Each row of numbers belongs to one of the elements below and depends on some of the facts about them. Some rows are named. Which element is each other row?

Some facts about the elements:
brakoter σ tregro; brakoter σ sogri; brakoter σ stadir; brustom σ ledron; dadran σ sumimin; dazis σ stadir
dazis σ stinopa; digro σ ledron; dravi σ tregro; dravi σ sumimin; dravi σ stadir; drebigik σ gaskur
fleskem σ pefak; fleskem σ brakoter; fuflim σ drebigik; fuflim σ ledron; gadam σ dazis; gaskur σ gubren
gaskur σ sogri; grefar σ stadir; grugin σ sumimin; gubren σ stadir; koflin σ stinopa; lilun σ stadir
mepledres σ stadir; mepledres σ ledron; plagam σ tregro; plagam σ trobru; plaska σ stinopa; plezi σ skadel
plosu σ sumimin; sado σ ledron; simu σ skisken; skadel σ sogri; skifufo σ naplar; skifufo σ sumimin
skifufo σ brustom; skuple σ tregro; tregro σ stadir; trurum σ stinopa; vakezo σ gadam; vakezo σ skadel
vize σ stadir; vize σ brakoter; zepom σ stadir; zepom σ ledron; zepom σ stinopa; bradro ψ druruflis
brakoter ψ plabon; brakoter ψ dazis; brison ψ venuk; broklos ψ bapel; broklos ψ druruflis; bupustal ψ grabastan
busti ψ venuk; dadran ψ plikli; dadran ψ zusor; damim ψ plikli; damim ψ fasas; dazis ψ druruflis
deklu ψ natror; dodral ψ brustom; dravi ψ simu; drezer ψ venuk; drinu ψ flizim; drinu ψ nudok
drinu ψ druruflis; flarir ψ venuk; flarir ψ steskotar; flarir ψ zusor; flasel ψ fligin; flasel ψ plikli
fligin ψ kibistim; flisti ψ zepom; flizim ψ zusor; flotul ψ stogre; flutas ψ skopil; fozemon ψ veskel
grugin ψ druruflis; kibistim ψ veskel; klefles ψ duzo; klobras ψ flizim; klobras ψ zusor; koflin ψ sumimin
lilun ψ kotras; logri ψ zepom; mafun ψ grugin; mepledres ψ natror; mubran ψ rabrodru; pibim ψ kibistim
plabon ψ druruflis; plaska ψ trurum; puples ψ drotro; rabrodru ψ flizim; razin ψ plagam; risogram ψ plikli
roflek ψ mubran; rukom ψ zusor; sidus ψ dadran; skastagik ψ veskel; skisken ψ flizim; skuple ψ flizim
skuple ψ damim; sogri ψ rukom; steskotar ψ kleflizu; studuk ψ drinu; studuk ψ zusor; sumimin ψ druruflis
tigol ψ nudok; tigol ψ zusor; tregro ψ gaskur; trograk ψ plabon; trograk ψ dodral; trurum ψ pefak
trurum ψ duzo; vepupi ψ broklos; vepupi ψ druruflis; vikibris ψ mubran; vikibris ψ pesku; vikibris ψ druruflis
zepom ψ drinu; zepom ψ dazis; zunoskek ψ fasas; bapel α gadam; bovim α skoni; bradro α redur
brakoter α flisti; bretredre α drezer; brison α gadam; broklos α flutas; brustom α dore; bupustal α pesku
busti α plagam; dadran α flisti; dazis α digro; deklu α redur; digro α pibim; dodral α skifufo
dofle α flutas; dore α skadel; dramiflis α drezer; dravi α grugin; drebigik α redur; drezer α pibim
drinu α plabon; drotro α gepok; duzo α zepom; fafleke α damim; fasas α klobras; flarir α drezer
flasel α geflan; fleskem α grugin; fligin α brorun; flinil α stinopa; flisti α zutrek; flizim α grugin
flotul α pesku; flutas α gadam; fozemon α flisti; fuflim α tregro; gaskur α kibistim; gibrem α zusor
grabastan α zusor; grefar α damim; grufik α plaska; grugin α kibistim; gubren α veskel; kedir α geflan
klefles α stinopa; kleflizu α redur; klipen α digro; klobras α pibim; koflin α grugin; kotras α roflek
lede α klobras; ledron α fuflim; librer α stinopa; lilun α rabrodru; logri α stinopa; losen α zusor
lusam α naplar; mafun α zusor; matel α kedir; mepledres α gepok; mobris α druruflis; mubran α damim
natror α geflan; nudok α grugin; pege α geflan; pesku α pibim; plabon α skadel; plagam α naplar
plaska α naplar; plezi α redur; plosu α natror; podrek α gadam; pozegre α tregro; puples α drezer
rabrodru α roflek; razin α geflan; redur α gepok; risogram α geflan; rodak α redur; sado α gepok
sastuplon α kedir; sidus α redur; simu α pefak; skastagik α rabrodru; skeme α bokir; skisken α bokir
skoni α kibistim; skopil α plikli; skuple α mobris; sogri α gepok; sonur α flisti; stadir α grefar
steklos α natror; steskotar α flisti; stinopa α roflek; stogre α drezer; studuk α gepok; sumimin α naplar
tigol α plagam; tilu α natror; trezul α pesku; trobru α grugin; trograk α grugin; trosku α grefar
trurum α kedir; tugra α grugin; vakezo α klobras; venuk α natror; vepupi α klobras; vesar α gadam
veskel α pefak; vezu α roflek; vikibris α skopil; vize α redur; vokler α gepok; zaflo α drezer
zepom α skifufo; ziske α klobras; zunoskek α druruflis; zusor α brorun; bapel ξ brison; bradro ξ vize
brakoter ξ fozemon; bretredre ξ puples; bupustal ξ trezul; dadran ξ sonur; dazis ξ klipen; deklu ξ drebigik
dofle ξ broklos; dore ξ plabon; dramiflis ξ bretredre; dravi ξ koflin; drebigik ξ bradro; drezer ξ digro
drotro ξ studuk; fafleke ξ grefar; fasas ξ vepupi; flasel ξ razin; fleskem ξ trograk; fligin ξ zusor
flinil ξ logri; flizim ξ nudok; flutas ξ vesar; gaskur ξ grugin; grabastan ξ losen; grefar ξ mubran
grugin ξ skoni; kedir ξ risogram; klefles ξ flinil; kleflizu ξ sidus; klobras ξ drezer; kotras ξ vezu
lede ξ ziske; librer ξ klefles; lilun ξ skastagik; losen ξ mafun; lusam ξ plaska; mafun ξ gibrem
mobris ξ zunoskek; natror ξ flasel; nudok ξ fleskem; pesku ξ klobras; plaska ξ plagam; plezi ξ rodak
podrek ξ flutas; pozegre ξ fuflim; puples ξ flarir; razin ξ kedir; redur ξ mepledres; risogram ξ pege
rodak ξ deklu; sado ξ sogri; sastuplon ξ trurum; sidus ξ plezi; simu ξ veskel; skeme ξ skisken
sogri ξ drotro; sonur ξ steskotar; stadir ξ trosku; steklos ξ venuk; steskotar ξ brakoter; stinopa ξ rabrodru
stogre ξ zaflo; studuk ξ vokler; sumimin ξ lusam; tigol ξ busti; tilu ξ plosu; trezul ξ flotul
trobru ξ tugra; trograk ξ trobru; trurum ξ matel; tugra ξ dravi; vakezo ξ fasas; venuk ξ tilu
vesar ξ bapel; vezu ξ stinopa; vokler ξ redur; zaflo ξ dramiflis; zepom ξ dodral; ziske ξ vakezo
bapel λ 148; bovim λ 631; bradro λ 631; brakoter λ 148; bretredre λ 631; brison λ 631
broklos λ 148; brustom λ 148; bupustal λ 148; busti λ 631; dadran λ 148; dazis λ 148
deklu λ 531; dodral λ 531; dofle λ 631; dramiflis λ 148; dravi λ 631; drebigik λ 148
drinu λ 531; drotro λ 531; duzo λ 631; fafleke λ 631; fasas λ 531; flarir λ 631
flasel λ 631; fleskem λ 631; fligin λ 631; flinil λ 148; flizim λ 148; flotul λ 631
fozemon λ 531; gaskur λ 631; gibrem λ 631; grabastan λ 531; grufik λ 631; gubren λ 631
klefles λ 148; kleflizu λ 531; klipen λ 631; koflin λ 631; lede λ 531; ledron λ 631
librer λ 148; lilun λ 631; logri λ 631; losen λ 531; lusam λ 148; mafun λ 631
matel λ 631; mepledres λ 631; mubran λ 531; nudok λ 631; pege λ 531; plezi λ 631
plosu λ 148; podrek λ 148; pozegre λ 531; puples λ 148; razin λ 631; risogram λ 531
rodak λ 531; sado λ 531; sastuplon λ 531; sidus λ 631; simu λ 631; skastagik λ 631
skeme λ 531; skisken λ 631; skuple λ 631; sogri λ 631; sonur λ 631; stadir λ 148
steklos λ 631; steskotar λ 148; stogre λ 631; studuk λ 148; sumimin λ 531; tigol λ 631
tilu λ 531; trezul λ 148; trobru λ 631; trograk λ 148; trosku λ 148; trurum λ 148
tugra λ 148; vakezo λ 531; venuk λ 631; vepupi λ 631; vesar λ 631; vezu λ 631
vikibris λ 631; vize λ 148; vokler λ 531; zaflo λ 148; ziske λ 631; zunoskek λ 148

Named rows:
[  4   0  -2  -7   0   1   9  -2   3  -7   1   7  -1   5   5   0  -3   1
 -10   0  -2   1  -3   3   3  -7  -4   2  -2  -2  -3   5   6] -> kedir
[  1  -7   1  -6   4   5   4 -13   4   2   4   8   2   9  -6  -1  -4   3
 -10   3   2  -3   4  -3   4  -1   5   2  -1  -2   6   5  -3] -> pibim
[ -1  -1   2   4  -3  -7  -8   2  -8   4   0 -10   5  -4   0  -3   6   5
   7  -2  -1   1   8  -3  -3   8   7  -4   0   1   4  -9  -1] -> steklos
[  2  -2   0   2   0   3   3   1   2  -6   3   9  -4  -3  -2  -1  -3  -2
  -1   1   0   4 -12   3   3  -7  -9  -1  -3   0  -9   0  -4] -> rodak
[ -5  23  12  -1  -4  13   9  -4  -2 -27 -15  17  -6   6 -16  22  -3 -22
  -1   4   0  -3 -16   9 -12  -9 -27  13  10   2 -10  40   7] -> koflin
[  1   0   0  -2  -2   8   4   2   4 -10   3  13  -7  -1  -2   2  -4  -6
  -3   2   0   6 -14   5   4  -9 -12   1  -3   0 -12   4  -3] -> vokler
[ -2   6   1  -7  -2   2   2  -2   4   0   0   3  -6  -6  -4   3  -3 -13
   4   1   0  -3   2   2  -1   0  -9   8  -1   4  -3   5  -7] -> studuk
[  6  -7  -1   2   7 -10   5  -4  -5   4   0  -4   6   3   4  -8   2  11
  -7  -2  -2  -3   4  -4   0  -1  10  -3  -3  -2   5  -9   2] -> mobris
[-2  0  5 -1 -5 -3 -5 -1 -8  0  1 -5  0 -2 -6 -3  3 -2  4 -2  0 -2 10 -3
 -4  7  2  1  1  2  5 -2 -6] -> flasel
[ 6 -3 -7 -3  2  3  3 -3  7  1  1  4  8  5  5  1 -3 10 -5  0  0  2 -2  0
  3 -6  3 -3 -3 -4  1  1  8] -> plikli
[ 5 -3 -5 -5  3  3  3 -5  5  0  3  4  5  5  1 -1 -4  8 -7  1  1 -2  2 -2
  1 -6  3 -1 -1 -4  4  2  2] -> damim
[-1  2 -3  1  1 -5 -2  2  1  8 -1 -7  0 -7  1  3  3 -2  6 -1  0 -1  2 -1
 -2  6  3  2 -1  3  0 -5 -3] -> trosku
[-2  5 -3 -3 -1 -2  1  2  3  5 -1 -3 -2 -6  0  5  1 -6  5  0  0  1 -1  2
 -2  4 -1  4  0  3 -3 -1 -1] -> steskotar
[-3 -1  6  1 -4 -4 -5 -3 -7 -1 -1 -3  1 -4 -6 -6  0 -3  9 -1 -1 -4 10 -3
 -3  5 -2  1 -1  2  4 -3 -8] -> sidus
[  5  -7  -1   2   7 -10   4  -4  -4   4   0  -4   6   3   5  -7   2  11
  -7  -1  -2  -3   4  -4   0  -1  11  -4  -3  -2   5  -8   2] -> dore
[-3 -1  4  2 -4 -2 -6  0 -5  1  0 -6  2 -1 -1  0  4  0  6  0 -2  3  5  0
  1  9  4 -1 -2  1  1 -4  0] -> ziske
[ -2   8  -1  -8  -4   2   4   3   2  -1   2   1  -7  -5  -3   6  -2 -11
   0  -1   1  -2   1   1  -4   1  -6   8   2   5  -3   6  -5] -> trograk
[-3  3  6 -4 -7  1 -3  0 -5 -4  2  0 -2 -2 -6 -1  1 -5  3 -1  0 -2  8  0
 -3  5 -3  3  1  2  2  2 -5] -> mafun
[  1  -8 -20  -4 -12  -8  -3   8  -8   4 -11  -7  25  -5  -9  -4  11   3
  12 -15 -16  14   0   3  -4  10  13  -2   0   4  -2  -8  -2] -> gaskur
[ 5 -4 -5 -4  3  4  3 -6  5  0  2  5  6  5  1 -1 -4  7 -6  0  1 -2  2 -3
  2 -5  3 -2 -2 -3  4  2  3] -> rukom
[ -2  13  -4 -13  -9   9   5   6   9  -7   3   7 -10  -5   2  12  -4 -15
   0   2   0   5  -8   9  -1  -3 -16   9   0   3 -11  13   3] -> tugra

Rows to name:
No name comes twice in this set of rows, the named rows included.
[  1  -2  -2   0  -1   5   3   3   4  -3   4   7  -4   1   1   4   0  -2
  -4   2  -1   9 -16   7   5  -3  -3  -2  -3  -1 -12   0   2]	fasas
[-2  2  2 -3 -6  7 -8 -3  0 -1  3  0  3 -1 -8  1 -2 -1  6  0  3 -2  9 -4
 -2  3 -1  1  1  1  6  3 -5]	vikibris
[  4  -8  -3  11   6  -7  -3   2  -4   6  -1  -3   6  -5   3  -6   4  10
   4  -1   0   4  -9  -1   2  -2   6  -9  -4   0  -4 -15  -3]	kleflizu
[  3  -3  -1   9   3  -1  -1   2   2  -4   5   0  -5  -2   5   1   1   4
   2   1   5   6 -13   0   5  -7  -5  -5  -5  -1  -8  -4   1]	drotro
[  5  -1  -2  -4   1  -3   7  -1   0  -4   2   3   1   5   5  -2  -2   6
 -10  -1  -2  -1  -1   0   1  -5   1   0  -1  -3   0   0   5]	skoni
[ -2  -2   6   3  -2  -6  -7  -1 -10   3   1  -8   3  -2  -6  -6   5   1
   5  -2   0  -4  12  -5  -4   8   7   0   1   2   7  -7  -7]	tigol
[  3  -8  -2   3   6 -10   4  -5  -1   7  -1  -4   7   5   7  -5   4  11
  -5   1  -5   3   0  -1   5   2  14  -5  -5  -2   2 -10   7]	pesku
[  1   2  10   6   1   5   4  -6   5 -14  13   9 -19   0  -1   2  -6  -7
  -3   5  11  -2 -10  -2   6 -11 -18   2  -4  -1  -8   9  -6]	deklu
[ -5  19   2  -9  -2  13   9  -1  13 -15 -11  15 -11  -2  -2  18  -8 -23
   6   6  -2   3 -17  15  -2 -11 -28  12   1   5 -16  28   6]	vize
[  1   4  -1  -6  -5  11   6   3   5 -13   6  15 -10   0  -2   7  -5  -9
  -7   2   1   7 -18   9   4 -10 -15   4  -1   0 -14  10   0]	pege
[  7  -3   1  12   8 -12   2  -4  -1   2   6 -11  -2   3  15  -4   3  15
  -6   1   8  -3   1  -8   3  -2   7  -7  -4  -5   4  -7  10]	natror
[ 6 -5 -4 -2  5  2  3 -8  6 -1  0  5  6  3  2 -3 -5  7  0  2  0 -2  2 -3
  4 -9 -2 -3 -5 -3  4  0  1]	gepok

Now the same elements, written a new way:
Known rows:
[ 2  0 -5 -3  1 -4  9  0  5  5 -3 -3  2  2  0  1  0  5 10 11 11  1  1 -4
 -5 11  1  5  3] -> zaflo
[  9  -8  -2   5  -4  12 -11   7  -3  10  -3   6   8   0  -7   2   9  17
  31   9 -13   4  -5  -7  -5  -3   9  -9   4] -> brakoter
[ 1 -6 -2 -3 -4  1  2  6 -1  1  0  2  3 -3  1  0 -3  7 -3  2 32 -1 -3  0
  3  5 -2  0  5] -> gaskur
[ 12   1   1  15  -4  14 -17  -8   5   9  -6  -1  11   2  -9   8  -7  12
  23  23  15  -9  -1 -14  -2   1   4  10   3] -> dazis
[  2 -12  -8  -3   0  13  -5  24 -17  13  -2   9   8  -4  -5  -2   4  12
  13 -10 -24  14  -5  -1  -1 -10   5 -24   1] -> dravi
[  4   0  -5  -6   4   0  11   8  -7   8  -2   0  -1  -2   3  -1  -3  -9
   5  -3 -28   6  -3  -1   1   1   5 -16  -4] -> redur
[ 11  -7  -2   4  -5  14 -14   9  -2   3   1   2   5  -3  -4   2   1  18
  19   7  22  -4  -5  -4  -2  -6   5   4   4] -> grefar
[  8   6  -1   4   2   6 -13  -5  -1   3  -8  -3   2  -3   1   9 -10  -7
   5   5   3  -5   3  -5   1  -2   1  -6   1] -> plaska
[  6  -9   2   5  -7  13 -20   3  -2   2  -1   6   7  -4  -6   4   0  19
  14   7  25  -3  -4  -3   3  -7   1   8   7] -> lilun
[  0  -2  -7  -9   3   0  10  13  -7   3  -5   1   4  -2   0   0  -5  -5
  -4  -5  -4   6  -1   1   2   3   1 -21  -1] -> trobru
[-1 -4 -2 -5  1 -3  4  0  2 -1  0 -2  2 -3 -1  1 -5  6 -4  3 23 -1  0  1
  2  6 -5  9  3] -> stogre
[ 3  1 -5 -9 -1 -1  2 -5 -3 -3  3  0  3 -1  3 -1 -3 -3  0  4  8  1 -2 -1
 -5  5 -2  0  3] -> zusor
[  1   2 -10   5   5   6  -9  15  -6  25   0  -3   0   1  13  -1  -5  -1
 -15 -18  27  10   7 -11  -5  -3  -6  17  -1] -> digro
[ 2  0 -3 -4  1  0 10  3 -1  2  0  0  0 -2  1  0 -4 -3 -2  0  7  3 -2  0
 -2  6  1 -3  2] -> brorun
[ 11  -6 -10  -2   2  12  -5  17  -9  20  -5   4   2   1  -5   0   5  -1
  39   5 -39   7  -5  -9  -1  -8  11 -20  -7] -> vize
[-1 -1  1 -3 -1 -3  1 -2 -3 -1 -3  3  3 -3  1  3 -4  3 -4  3  4  2  1  1
  2  4 -3 -6  5] -> busti
[  0   1   1  -2   0   0   6  -6  -4   0   1   4   6  -1  -1   0  -7  -1
  -5   1 -12   4  -2  -3  -3   6  -2  -3   3] -> drinu
[ 0 -2 -2 -6  1 -1  7  4  0  1 -1  3  0 -2  0  1 -6 -2 -3 -3  8  4 -1  1
  3  5 -1 -3  2] -> grufik
[  6   5 -10  -2   7   9  -8  11 -11  10 -14  -1   5  -2  -3   8 -14 -21
   7  -5 -31   3   3  -5   6  -9   3 -32  -8] -> koflin
[ 1 -2 -4 -8  2 -1  6  6 -1  2 -1  2  1 -2  1  0 -5 -4 -6 -2 -1  5 -1  0
  4  2  0 -9 -1] -> gibrem
[  1   2  -3  -7  -1   1   0  -5  -7  -3   1   3   3  -2   2   0  -3  -5
   1   3 -11   3  -1  -2  -7   4  -3  -4   4] -> rukom

Rows to name:
No name comes twice in this set of rows, the named rows included.
[ 0 -6 -1 -4 -3  4 -3  4 -6  1  0  7  4 -4 -3  0  0  6  5  1 -3  6 -2 -1
 -1  0 -2 -2  6]	skuple
[  1   4  -9   7   2   6  -6  12   0  33  -2   1  -1   6  16  -1   0  -2
 -10 -13  51  11   8 -16  -8   3  -5  18   4]	brustom
[  3   0  -7  -3   3   0   8  10  -5  19  -4   1  -1   2   5  -2   2  -8
  14   1 -23   9  -1  -9  -2   4   5 -13  -3]	drebigik
[ 0  1 -3 -5 -1 -2 -1 -7 -7 -3  0  0  4 -3  2  1 -3  1  1  6 -9  1 -1 -2
 -7  5 -5  2  4]	klobras
[ -1   1  -5   6  -1   5 -10   9  -3  21   2  -1   0   1  16  -2  -6   3
 -19 -11  55   3   5 -12   0   0  -8  24   4]	sado
[  1   0  -7  -2   5  -3   6   0  -4  10  -6  -1   3   1  -1   2   1  -2
  14   4 -29   7   2  -4  -7   5   2  -9   0]	puples
[  2   0 -10  -6   4   0  13  12  -5  11  -9  -1   3   3   2   1   1  -9
  14   4 -12   7  -1  -4  -5   7   6 -25  -2]	tugra
[ 0  0 -1  1 -1 -6  5 -6  4  4 -4 -1  3  1  1  2  1  7  9 13  8  0  2 -4
 -7 12 -2  6  7]	bupustal
[ 9 -5 -2  3 -6  7 -7  3  4  4 -2  2  4  1 -4  2  4 13 25 19 27 -4 -4 -7
 -3  3  5  5  6]	stadir
[  7   2  -1  13  -4  15 -26   1  -2  12  -4   0   5  -2   4   7  -6  10
   2   2  37  -5   3 -12  -2  -6  -3  16   6]	zepom
[ 10 -11   0   7  -6  18 -19   9  -8   5   0   8   6  -5  -8   2   4  20
  23   7   3   1  -7  -3  -4  -9   6   3   7]	tregro
[ -4  -6  -2  -4  -6  -3   3  -1  -4   7   5   7   6   1   6  -6  12  18
   6   4  13  10  -2  -6 -12  10  -3   6  12]	dadran

The same elements again, as new rows of numbers:
Named rows:
[-37  13  20  13  14  -7 -14  -9   8 -20  10 -18  20] -> librer
[-42  12  16  -4  14   4  -4   8  11  10  21 -28   5] -> fozemon
[-20  13  15  10   2  -3   5 -18  10 -15  22  -6  13] -> grufik
[-37  19  31   4  10  -1  30 -26  19  17  11 -25  10] -> plaska
[-31  13  23  17   1  -4   6 -25  10 -13  20 -11  15] -> naplar
[-37  18  20  -5  15   0  21 -17   9  -2  10 -21  15] -> skisken
[-34  13  19  -5  12   4  13 -13   8  -2  15 -23   9] -> mafun
[-33  15  20  -3  12   8   4  -8  13  -6  20 -23   7] -> gibrem
[-27  13  27  23   7  -6   1 -26  10 -10  26 -12  16] -> gepok
[-25  18  17  -2  14   2  -1 -17   8 -15  12  -9  14] -> sonur
[-41  12  22   9  15  -2  -4   7   9 -14  14 -26  17] -> zaflo
[-46   7  26  24  20  -7   2   2   9  -5  14 -34  13] -> broklos
[-47   9  26   2  15  10  23  11  15  10  24 -36   2] -> vepupi
[-54   9  23   6  10   4  -1  23  14   5  26 -44   6] -> puples
[-36  15  21  -8  11  11   6   4  13  -3  20 -21   7] -> bretredre
[-36  16  20  -6   1  14  32   5  29  33  30 -42  -6] -> koflin
[-25   9  19  16   5  -5  22 -14  11  -6  17 -19  11] -> vikibris
[-31  19  30  -2 -12  -9  25 -21  20  -3  14 -25  18] -> skadel
[-26  22  31  21  25  -6  32 -54  19  24   1  -3  16] -> zepom
[-42   8  29   9  18  12   4  20  20  20  41 -55  -2] -> bradro
[-26  23  17 -13   2   1  16 -21  17  -5   6 -14  12] -> fleskem

Name these rows:
No name comes twice in this set of rows, the named rows included.
[-48  13  27 -16  10  -9  22  18  10  -6   2 -44  21]	sumimin
[-45  21  25   1  17  -1  10 -26  12  -3  12 -17  18]	zusor
[-42  15  23  16   3  -8  26 -28  14   4  19 -16  17]	rukom
[-44  22  31 -16   2   1  14 -21  19   3  16 -37  12]	plagam
[-24  24  23 -27  -1  -5  21 -22  16 -11  -3 -12  19]	gaskur
[-21  25  22  -7  -4 -14  11 -53  18   3  13   1  15]	gubren
[-29   9  20   8  -5  -5  13 -37   2 -11  16 -13   9]	kibistim
[-24  22  27  14  20   8  18 -14  29  44  31 -27  -3]	mepledres
[-38  14  16   2  17  -4   1  -7   6  -2   9 -17  15]	dodral
[-41  19  23  -9  12   0  15  17  20   6   8 -23  17]	vakezo
[-45  12  21  13  11   1  -4  13  10  -8  19 -28  13]	dramiflis
[-52  16  26   0  13   2  16 -20  13  11  20 -35  10]	rabrodru
[-49  20  30 -26 -12  -4  11  26  24  -6  11 -58  16]	plosu

